Here is a tiny trained network, its code and every weight. The questions are about switching its units off for an input and a class, where a switched-off unit gives its printed mean instead of its output.

import numpy as np


def w(rows, s, z=0):
    codes = np.array(rows[::2]) - 128.0
    scale = np.full(codes.shape[1], s)
    scale[-1] = z or s
    return codes * scale


def f(y):
    return y / 2 * (1 + np.tanh(0.7978845608 * (y + 0.044715 * y**3)))


def log_softmax(a):
    a = a - a.max(-1, keepdims=True)
    return a - np.log(np.exp(a).sum(-1, keepdims=True))


def net(x, mask):
    res = np.array(x, float).reshape(1, 7) / 4 @ E
    y = f(res @ A[0][:, :-1].T + A[0][:, -1])
    res = res + np.where(mask, y, B[0][:, -1]) @ B[0][:, :-1]
    return log_softmax(res[-1] @ U[:, :-1].T + U[:, -1])


A, B = {}, {}
E = w([
[8,182,101],'x0',
[112,67,19],'x1',
[128,128,128],'x2',
[128,128,128],'x3',
[179,238,59],'x4',
[128,127,129],'x5',
[128,128,128],'x6',
],0.012)
A[0] = w([
[167,198,84,143],'neuron 1',
[1,179,117,154],'neuron 2',
[41,162,122,150],'neuron 3',
[124,63,20,164],'neuron 4',
[144,114,132,144],'neuron 5',
[115,112,141,129],'neuron 6',
[86,61,171,255],'neuron 7',
[166,126,91,182],'neuron 8',
[114,66,120,129],'neuron 9',
[123,136,152,89],'neuron 10',
[128,164,186,249],'neuron 11',
[95,108,148,140],'neuron 12',
],0.026,0.0094)
B[0] = w([
[197,182,60,203],'neuron 1',
[130,42,33,253],'neuron 2',
[139,62,69,213],'neuron 3',
[12,200,98,231],'neuron 4',
[110,124,148,147],'neuron 5',
[124,97,124,143],'neuron 6',
[71,52,220,224],'neuron 7',
[137,191,156,177],'neuron 8',
[74,114,150,175],'neuron 9',
[135,98,107,138],'neuron 10',
[253,92,171,207],'neuron 11',
[139,73,126,161],'neuron 12',
],0.045,0.026)
U = w([
[156,124,246,119],'0',
[152,50,137,187],'1',
[62,135,179,196],'2',
[53,83,95,28],'3',
[215,187,151,81],'4',
[200,120,66,117],'5',
[129,221,101,253],'6',
[112,162,20,54],'7',
],0.011,0.0047)

Each question gives the input, the list of numbers given to net, and the class t.
The units are the neurons (one row each of A and B). Each row of codes is followed by its name. A weight is (code - 128) times the scale printed after its matrix; where a second scale follows, it is the last column's (A, B and U).
mask holds one flag per neuron, in row order. A switched-off neuron (its flag False) gives its mean, the last column of its row in B, instead of its output. The means were averaged over made-up inputs and are rounded, as every weight is.
A unit's drop is (log p(t) with every unit on - log p(t) with that unit switched off) / (log p(t) with every unit on - log p(t) with every unit switched off).
The circuit of an input: a set's keep is (log p(t) with only the set's units on - log p(t) with every unit switched off) / (log p(t) with every unit on - log p(t) with every unit switched off). Starting from all 12 units, units are removed one at a time, each time the one whose removal leaves the highest keep (on an exact tie, the one counted first), for as long as the keep stays at least 0.8.
units of the circuit, in order: the units of the circuit, biggest drop first
most important unit: the unit with the biggest drop
top k neurons: the k neurons with the biggest drops, biggest first
drop of u: that unit's drop, to one decimal
input [-7,-7,6,-7,0,-8,7], class 0: top 2 neurons : neuron 2; neuron 1
input [-2,1,7,6,1,-7,-7], class 6: units of the circuit, in order : neuron 2; neuron 7
input [-8,8,-8,6,0,-3,3], class 2: most important unit : neuron 1
input [0,3,-7,1,8,-3,1], class 6: top 3 neurons : neuron 2; neuron 3; neuron 8
input [-2,8,3,-3,8,6,4], class 6: units of the circuit, in order : neuron 2; neuron 8
input [-5,-5,4,-1,1,-8,-2], class 4: top 2 neurons : neuron 7; neuron 2
input [-7,-1,5,-2,8,-6,7], class 4: top 2 neurons : neuron 2; neuron 4
input [-7,-1,4,-8,4,-5,0], class 4: top 2 neurons : neuron 2; neuron 4
input [-4,1,7,0,5,-4,5], class 6: top 2 neurons : neuron 2; neuron 11
input [-1,1,5,-1,-4,-3,-3], class 2: top 3 neurons : neuron 2; neuron 11; neuron 3
input [-2,6,0,1,-6,-3,-6], class 2: drop of neuron 2 : 0.4
input [-7,-7,-2,6,-4,-1,-6], class 0: drop of neuron 2 : 0.4
input [-6,3,-6,8,-4,8,0], class 2: drop of neuron 2 : 0.3
input [5,0,-6,2,-7,-7,-6], class 1: units of the circuit, in order : neuron 4
